Below is a small trained network, with its code and all its weights. Each question gives an input and a target symbol and asks what happens when units are switched off, that is, made to give their printed mean instead of their output.

import numpy as np


def w(rows, s, z=0):
    codes = np.array(rows[::2]) - 128.0
    scale = np.full(codes.shape[1], s)
    scale[-1] = z or s
    return codes * scale


def norm(h):
    return h / np.sqrt((h * h).mean(-1, keepdims=True) + 1e-5)


def f(y):
    return np.maximum(y, 0)


def softmax(a):
    e = np.exp(a - a.max(-1, keepdims=True))
    return e / e.sum(-1, keepdims=True)


def log_softmax(a):
    a = a - a.max(-1, keepdims=True)
    return a - np.log(np.exp(a).sum(-1, keepdims=True))


def net(x, mask):
    ids = ['ΠΣΦΩαβεηλξψ'.index(c) for c in x.split()]
    T = len(ids)
    res = E[ids] + P[:T]
    r = norm(res)
    for j in range(2):
        rows = slice(2 * j, 2 * j + 2)
        q, k, v = (r @ M[0][rows].T for M in (Q, K, V))
        z = softmax(np.where(np.tri(T) > 0, q @ k.T / 2**0.5, -1e9)) @ v
        o = O[0][rows]
        res = res + np.where(mask[j], z, o[:, -1]) @ o[:, :-1]
    y = f(norm(res) @ A[0][:, :-1].T + A[0][:, -1])
    res = res + np.where(mask[2:10], y, B[0][:, -1]) @ B[0][:, :-1]
    return log_softmax(norm(res)[-1] @ U[:, :-1].T + U[:, -1])


Q, K, V, O, A, B = {}, {}, {}, {}, {}, {}
E = w([
[163,120,82,52],'Π',
[108,192,77,187],'Σ',
[211,146,160,116],'Φ',
[172,104,158,56],'Ω',
[86,43,94,44],'α',
[148,182,106,126],'β',
[154,123,134,112],'ε',
[109,168,117,173],'η',
[2,84,40,127],'λ',
[180,81,150,166],'ξ',
[45,116,176,94],'ψ',
],0.022)
P = w([
[177,135,2,242],'0',
[189,132,88,190],'1',
[159,166,132,146],'2',
[132,181,150,123],'3',
[116,191,155,104],'4',
[109,188,164,89],'5',
[100,191,163,83],'6',
[102,189,161,75],'7',
],0.0084)
Q[0] = w([
[129,188,158,82],'h0',
[108,163,147,151],'h0',
[102,10,94,155],'h1',
[203,191,73,32],'h1',
],0.012)
K[0] = w([
[98,213,167,48],'h0',
[52,131,183,99],'h0',
[227,2,88,228],'h1',
[147,208,131,75],'h1',
],0.0082)
V[0] = w([
[235,125,216,254],'h0',
[172,211,218,249],'h0',
[44,178,216,29],'h1',
[173,208,89,50],'h1',
],0.0048)
O[0] = w([
[72,39,241,143,13],'h0',
[186,172,1,115,106],'h0',
[241,27,136,164,254],'h1',
[147,191,154,245,124],'h1',
],0.0069,0.0018)
A[0] = w([
[150,113,10,127,58],'n0',
[5,138,121,162,104],'n1',
[42,142,117,159,122],'n2',
[158,153,117,126,55],'n3',
[125,93,222,39,1],'n4',
[178,185,59,67,60],'n5',
[84,52,189,47,145],'n6',
[99,26,135,132,166],'n7',
],0.012,0.0052)
B[0] = w([
[113,141,205,2,148],'n0',
[142,55,170,188,190],'n1',
[225,130,189,247,171],'n2',
[134,210,191,99,138],'n3',
[159,113,64,120,200],'n4',
[62,88,172,174,164],'n5',
[107,161,64,88,244],'n6',
[12,154,121,163,187],'n7',
],0.0099,0.011)
U = w([
[144,119,139,102,21],'Π',
[165,140,86,160,2],'Σ',
[147,120,138,103,37],'Φ',
[110,24,207,177,161],'Ω',
[227,107,73,71,223],'α',
[73,148,52,79,184],'β',
[108,129,226,39,122],'ε',
[214,80,155,121,255],'η',
[148,117,136,107,42],'λ',
[195,122,107,151,131],'ξ',
[142,253,149,96,131],'ψ',
],0.013,0.004)

Each question gives the input, a string of symbols that net reads in full, and the target symbol t.
The units are the heads (2 rows each of Q, K, V and O) and the neurons (one row each of A and B). Each row of codes is followed by its name. A weight is (code - 128) times the scale printed after its matrix; where a second scale follows, it is the last column's (O, A, B and U).
mask holds one flag per unit, heads first, then neurons. A switched-off unit (its flag False) gives its mean, the last column of its rows in O or B, instead of its output. The means were averaged over made-up inputs and are rounded, as every weight is.
A unit's drop is (log p(t) with every unit on - log p(t) with that unit switched off) / (log p(t) with every unit on - log p(t) with every unit switched off).
The circuit of an input: a set's keep is (log p(t) with only the set's units on - log p(t) with every unit switched off) / (log p(t) with every unit on - log p(t) with every unit switched off). Starting from all 10 units, units are removed one at a time, each time the one whose removal leaves the highest keep (on an exact tie, the one counted first), for as long as the keep stays at least 0.8.
circuit, biggest first: the units of the circuit, biggest drop first
most important unit: the unit with the biggest drop
k most important neurons: the k neurons with the biggest drops, biggest first
which heads matter: for each layer, one digit per head in row order, 1 if its drop is at least 0.15 and else 0, layers parted by /
drop when u is switched off: that unit's drop, to one decimal
input ψ ψ ψ ξ ψ ψ, target β: circuit, biggest first => h1, n6, n4
input β ε ψ, target Ω: circuit, biggest first => n1
input Π ψ Σ, target ψ: circuit, biggest first => n0, n1, h1, n4
input ψ ψ ξ ψ Φ Π, target ε: 2 most important neurons => n5, n6
input ψ Ω Σ ψ, target β: 3 most important neurons => n6, n4, n5
input ψ ψ Σ, target ψ: which heads matter => 01
input ψ β ε, target ψ: 3 most important neurons => n1, n3, n2
input Π Ω Π, target ε: circuit, biggest first => n5, n0
input ε β ε, target ψ: 2 most important neurons => n1, n2
input β ψ Σ Φ ξ ψ Ω, target α: 3 most important neurons => n4, n7, n0
input ε Σ ξ ψ, target Ω: 3 most important neurons => n1, n2, n7
input ψ ξ Σ Φ ξ, target β: drop when n0 is switched off => 0.0
input ξ ξ Π ψ ε, target η: drop when n6 is switched off => 0.6
input β Σ ξ, target Ω: most important unit => n6
input α β ξ, target Ω: drop when n6 is switched off => 1.2
